Here is a tiny trained network, its code and every weight. The questions are about switching its units off for an input and a class, where a switched-off unit gives its printed mean instead of its output.

import numpy as np


def w(rows, s, z=0):
    codes = np.array(rows[::2]) - 128.0
    scale = np.full(codes.shape[1], s)
    scale[-1] = z or s
    return codes * scale


def f(y):
    return np.maximum(y, 0)


def log_softmax(a):
    a = a - a.max(-1, keepdims=True)
    return a - np.log(np.exp(a).sum(-1, keepdims=True))


def net(x, mask):
    res = np.array(x, float).reshape(1, 5) / 4 @ E
    y = f(res @ A[0][:, :-1].T + A[0][:, -1])
    res = res + np.where(mask, y, B[0][:, -1]) @ B[0][:, :-1]
    return log_softmax(res[-1] @ U[:, :-1].T + U[:, -1])


A, B = {}, {}
E = w([
[178,96,135,201,194,93,218,245,149,227],'x0',
[217,99,180,180,81,252,187,59,193,107],'x1',
[18,31,254,217,237,100,89,61,112,131],'x2',
[122,129,92,174,60,47,21,84,239,231],'x3',
[201,68,211,148,20,34,83,189,76,38],'x4',
],0.0073)
A[0] = w([
[70,155,58,108,213,171,168,95,175,138,20],'n0',
[69,141,80,96,192,168,145,71,159,195,12],'n1',
[65,144,77,84,168,25,62,177,52,157,97],'n2',
[117,144,113,95,100,121,56,35,132,75,87],'n3',
[63,90,201,190,175,118,120,79,124,108,50],'n4',
[48,59,211,182,197,126,106,87,95,121,6],'n5',
[115,139,157,55,148,162,136,96,77,56,86],'n6',
[198,95,137,216,213,94,227,229,123,207,104],'n7',
[185,49,173,142,71,37,99,152,86,59,24],'n8',
[89,132,131,58,126,147,105,38,107,74,39],'n9',
[221,102,178,197,94,210,158,48,195,119,119],'n10',
[134,72,156,102,214,187,208,152,2,80,61],'n11',
[106,95,113,200,113,82,70,62,169,163,104],'n12',
],0.0071,0.0018)
B[0] = w([
[193,141,155,222,133,192,36,160,56,70,210],'n0',
[187,128,150,204,170,206,60,143,66,116,208],'n1',
[90,83,192,28,224,151,120,178,126,58,231],'n2',
[46,135,194,204,66,103,161,201,193,184,211],'n3',
[160,196,88,41,67,143,128,35,130,59,222],'n4',
[196,198,74,68,50,140,108,28,140,107,241],'n5',
[80,113,86,167,85,60,120,191,184,170,209],'n6',
[39,213,158,169,53,92,172,131,226,57,246],'n7',
[212,169,170,218,189,208,38,133,14,141,233],'n8',
[65,160,174,202,78,90,200,140,161,124,207],'n9',
[77,69,182,2,239,187,117,223,160,122,233],'n10',
[144,23,22,151,107,51,57,229,174,232,254],'n11',
[150,46,30,123,91,74,63,131,145,160,209],'n12',
],0.0061,0.0094)
U = w([
[195,156,178,245,172,162,94,123,53,118,79],'0',
[38,176,184,200,84,83,170,127,175,113,58],'1',
[145,41,43,132,111,70,100,138,153,230,148],'2',
[99,97,210,8,219,144,131,136,139,102,129],'3',
[208,225,52,33,68,135,147,95,122,79,171],'4',
[133,132,137,129,146,97,173,97,106,162,254],'5',
],0.012,0.0045)

Each question gives the input, the list of numbers given to net, and the class t.
The units are the neurons (one row each of A and B). Each row of codes is followed by its name. A weight is (code - 128) times the scale printed after its matrix; where a second scale follows, it is the last column's (A, B and U).
mask holds one flag per neuron, in row order. A switched-off neuron (its flag False) gives its mean, the last column of its row in B, instead of its output. The means were averaged over made-up inputs and are rounded, as every weight is.
A unit's drop is (log p(t) with every unit on - log p(t) with that unit switched off) / (log p(t) with every unit on - log p(t) with every unit switched off).
The circuit of an input: a set's keep is (log p(t) with only the set's units on - log p(t) with every unit switched off) / (log p(t) with every unit on - log p(t) with every unit switched off). Starting from the 12 units with the biggest drops (on a tie, the unit counted first), units are removed one at a time, each time the one whose removal leaves the highest keep (on an exact tie, the one counted first), for as long as the keep stays at least 0.8.
units of the circuit, in order: the units of the circuit, biggest drop first
top k neurons: the k neurons with the biggest drops, biggest first
drop of u: that unit's drop, to one decimal
input [-6,8,3,-2,1], class 3: units of the circuit, in order => [n10]
input [6,1,7,2,2], class 4: units of the circuit, in order => [n5 n4]
input [7,-8,6,0,7], class 3: top 2 neurons => [n2 n0]
input [-6,6,-1,-8,-6], class 2: top 2 neurons => [n11 n6]
input [-6,7,-6,-2,-8], class 0: units of the circuit, in order => [n0 n1]
input [4,4,8,7,2], class 4: units of the circuit, in order => [n4 n5]
input [-1,-5,-5,-4,1], class 3: units of the circuit, in order => [n2 n5]
input [-4,7,3,-8,-7], class 2: top 3 neurons => [n11 n6 n8]
input [-7,-5,4,-1,-2], class 1: top 3 neurons => [n9 n3 n10]
input [0,-6,4,-7,2], class 2: top 2 neurons => [n11 n10]
input [6,-6,-8,7,-3], class 4: top 2 neurons => [n11 n3]
input [-7,5,2,-8,-3], class 2: top 2 neurons => [n11 n7]
input [2,1,8,2,3], class 4: top 2 neurons => [n5 n4]
input [-1,-2,-1,7,-7], class 0: top 4 neurons => [n1 n0 n11 n6]
input [-5,-2,8,5,-5], class 4: top 2 neurons => [n5 n4]
input [-7,-6,-1,-7,3], class 1: top neuron => [n9]
input [5,-7,-7,0,5], class 3: top 3 neurons => [n2 n5 n4]
input [-6,-5,-5,-4,7], class 0: top 2 neurons => [n8 n7]
input [-7,-7,0,5,-5], class 1: top 3 neurons => [n3 n9 n10]
input [-7,-5,8,-4,2], class 4: units of the circuit, in order => [n5]
input [5,-3,4,-3,-2], class 1: top 2 neurons => [n7 n10]
input [4,-2,8,6,5], class 4: drop of n4 => 0.3
input [-6,-1,3,-7,4], class 2: drop of n11 => 0.8
input [3,-6,3,-2,-1], class 3: drop of n2 => 1.6
input [-8,0,-1,-1,-3], class 1: drop of n3 => 0.0
